[[-18, -29, 5, 6, -5, 24, -4, -4, -10, 15, -5, 36, -1, 3, -6],
[-51, -36, 5, -6, -5, -15, -20, -16, -23, 22, -21, 3, -8, 5, 14]]
->
[[3, -6, -18, -29, 5, 6, -5, 24, -4, -4, -10, 15, -5, 36, -1],
[5, 14, -51, -36, 5, -6, -5, -15, -20, -16, -23, 22, -21, 3, -8]]

[[-25, 0, -23, 24, -25, -2, -19],
[17, -35, 15, 0, 25, -32, 33],
[3, -26, 7, 2, -11, -5, 8],
[-22, -15, 17, 0, -5, 0, -33],
[-13, 0, 0, 0, -28, 0, 13],
[22, -72, 66, 0, 30, -11, 2]]
->
[[-2, -19, -25, 0, -23, 24, -25],
[-32, 33, 17, -35, 15, 0, 25],
[-5, 8, 3, -26, 7, 2, -11],
[0, -33, -22, -15, 17, 0, -5],
[0, 13, -13, 0, 0, 0, -28],
[-11, 2, 22, -72, 66, 0, 30]]

[[-1, -23, -21, 23, 31, 6, -20, 31, -20, -3, 51],
[38, 14, -34, 13, 29, -36, 48, 15, -33, -8, 45],
[32, 2, -24, 9, 25, -26, 37, 15, -28, -8, 37],
[-36, -32, 5, 14, 6, 37, -64, 18, 8, 4, 14],
[-21, 27, 26, -21, -39, 9, -6, -35, 34, 10, -60],
[-33, -1, 35, -18, -36, 28, -34, -25, 36, 8, -56],
[6, 36, 21, -28, -36, -15, 34, -38, 22, 4, -59],
[-38, -44, 16, 9, 2, 43, -69, 17, 12, 3, 5]]
->
[[-3, 51, -1, -23, -21, 23, 31, 6, -20, 31, -20],
[-8, 45, 38, 14, -34, 13, 29, -36, 48, 15, -33],
[-8, 37, 32, 2, -24, 9, 25, -26, 37, 15, -28],
[4, 14, -36, -32, 5, 14, 6, 37, -64, 18, 8],
[10, -60, -21, 27, 26, -21, -39, 9, -6, -35, 34],
[8, -56, -33, -1, 35, -18, -36, 28, -34, -25, 36],
[4, -59, 6, 36, 21, -28, -36, -15, 34, -38, 22],
[3, 5, -38, -44, 16, 9, 2, 43, -69, 17, 12]]

[[30, -35, -16, 46, 16, 23, -11],
[7, 12, 33, 56, 14, -5, -54],
[-10, 7, -51, -29, 42, 9, 35],
[52, 28, 54, -33, -21, -10, 5],
[-28, -23, 4, -26, 2, 35, -50],
[-5, 17, 7, -12, 1, -55, 3],
[23, -33, -1, 35, -39, 39, -53],
[27, 55, -17, -32, -7, 12, -46],
[24, 18, 6, -46, 13, 53, -6],
[39, -5, -15, 27, 0, -43, -13],
[-29, 47, -42, 42, 45, 2, 22],
[-39, -20, 32, 48, -17, -33, -45]]
->
[[23, -11, 30, -35, -16, 46, 16],
[-5, -54, 7, 12, 33, 56, 14],
[9, 35, -10, 7, -51, -29, 42],
[-10, 5, 52, 28, 54, -33, -21],
[35, -50, -28, -23, 4, -26, 2],
[-55, 3, -5, 17, 7, -12, 1],
[39, -53, 23, -33, -1, 35, -39],
[12, -46, 27, 55, -17, -32, -7],
[53, -6, 24, 18, 6, -46, 13],
[-43, -13, 39, -5, -15, 27, 0],
[2, 22, -29, 47, -42, 42, 45],
[-33, -45, -39, -20, 32, 48, -17]]

[[9, 5, 30, 52, -20, -36],
[-9, -1, 10, 1, 17, -26],
[-22, 0, -35, -39, -57, 52],
[-9, -14, -19, -28, 15, 43],
[-6, -10, 6, 17, -14, 1],
[-5, 10, 0, -4, -15, -42],
[-11, -11, -13, -18, 0, 30],
[-6, 2, -2, -5, -9, -6],
[-11, -3, -2, -8, 1, -7],
[23, 4, 32, 55, 1, -28],
[-3, 5, 17, 2, 36, -61],
[16, -10, 23, 43, 16, 2]]
->
[[-20, -36, 9, 5, 30, 52],
[17, -26, -9, -1, 10, 1],
[-57, 52, -22, 0, -35, -39],
[15, 43, -9, -14, -19, -28],
[-14, 1, -6, -10, 6, 17],
[-15, -42, -5, 10, 0, -4],
[0, 30, -11, -11, -13, -18],
[-9, -6, -6, 2, -2, -5],
[1, -7, -11, -3, -2, -8],
[1, -28, 23, 4, 32, 55],
[36, -61, -3, 5, 17, 2],
[16, 2, 16, -10, 23, 43]]

[[-46, -9, -17, -3, -6, -6, -5, -7, 18, 5, -3, 48, 6],
[-30, -46, -15, -2, -24, 2, -25, 53, -1, 1, 3, -23, -11],
[26, 51, 11, 2, -11, -6, -16, -15, -36, 1, -15, -2, -10],
[-9, 36, 1, 5, -22, 6, 11, -16, 8, 1, -6, -3, -8],
[0, -31, 44, -14, -15, -3, 5, -11, 23, -11, -7, -36, 12],
[11, -17, 21, -10, -10, -1, -9, -44, -1, 18, 2, 48, 7],
[10, 16, -16, -5, 20, 2, -20, 7, -20, 53, 0, 8, 2]]
->
[[48, 6, -46, -9, -17, -3, -6, -6, -5, -7, 18, 5, -3],
[-23, -11, -30, -46, -15, -2, -24, 2, -25, 53, -1, 1, 3],
[-2, -10, 26, 51, 11, 2, -11, -6, -16, -15, -36, 1, -15],
[-3, -8, -9, 36, 1, 5, -22, 6, 11, -16, 8, 1, -6],
[-36, 12, 0, -31, 44, -14, -15, -3, 5, -11, 23, -11, -7],
[48, 7, 11, -17, 21, -10, -10, -1, -9, -44, -1, 18, 2],
[8, 2, 10, 16, -16, -5, 20, 2, -20, 7, -20, 53, 0]]
---
[[10, -66, -63],
[-17, 13, 49],
[-45, 59, 1],
[-36, 33, 56],
[36, -36, -64]]
->
[[-45, 59, 1],
[-36, 33, 56],
[-17, 13, 49],
[10, -66, -63],
[36, -36, -64]]

[[45, 54, 65, 57, -18, -28, -1, 4],
[-38, 0, -37, -31, 43, 0, 22, 26]]
->
[[-38, 0, -37, -31, 43, 0, 22, 26],
[45, 54, 65, 57, -18, -28, -1, 4]]

[[-18, -28, -20],
[-66, 3, -36],
[28, 20, -22],
[14, 61, -6]]
->
[[-66, 3, -36],
[-18, -28, -20],
[14, 61, -6],
[28, 20, -22]]

[[-24, -27, -40, 70, 69],
[8, 8, 11, 2, -11],
[-5, 6, 11, 25, 17]]
->
[[-24, -27, -40, 70, 69],
[-5, 6, 11, 25, 17],
[8, 8, 11, 2, -11]]

[[-22, -46, -20, -1, 16, -59, 32],
[-37, -20, -7, -14, 9, -46, -47]]
->
[[-37, -20, -7, -14, 9, -46, -47],
[-22, -46, -20, -1, 16, -59, 32]]

[[56, 22, 40, -14, -1, -30, -54],
[-40, -25, -38, 32, 21, 32, 51],
[-2, -8, -25, 45, -29, 30, 51],
[16, -10, -15, 25, -13, 18, 18],
[-12, -18, -21, 24, 9, 36, 51],
[22, -16, 8, -12, 40, -18, -49],
[-10, -17, -32, 42, -16, 32, 49],
[-5, -16, -19, 7, 27, 6, -7],
[40, 28, 34, -3, -16, 2, 3],
[-9, -36, -31, 31, 15, 22, 23],
[20, 26, 7, 20, -35, 22, 40],
[17, -5, 5, 1, 17, -2, -13]]
->
[[-40, -25, -38, 32, 21, 32, 51],
[-12, -18, -21, 24, 9, 36, 51],
[-10, -17, -32, 42, -16, 32, 49],
[-9, -36, -31, 31, 15, 22, 23],
[-5, -16, -19, 7, 27, 6, -7],
[-2, -8, -25, 45, -29, 30, 51],
[16, -10, -15, 25, -13, 18, 18],
[17, -5, 5, 1, 17, -2, -13],
[20, 26, 7, 20, -35, 22, 40],
[22, -16, 8, -12, 40, -18, -49],
[40, 28, 34, -3, -16, 2, 3],
[56, 22, 40, -14, -1, -30, -54]]
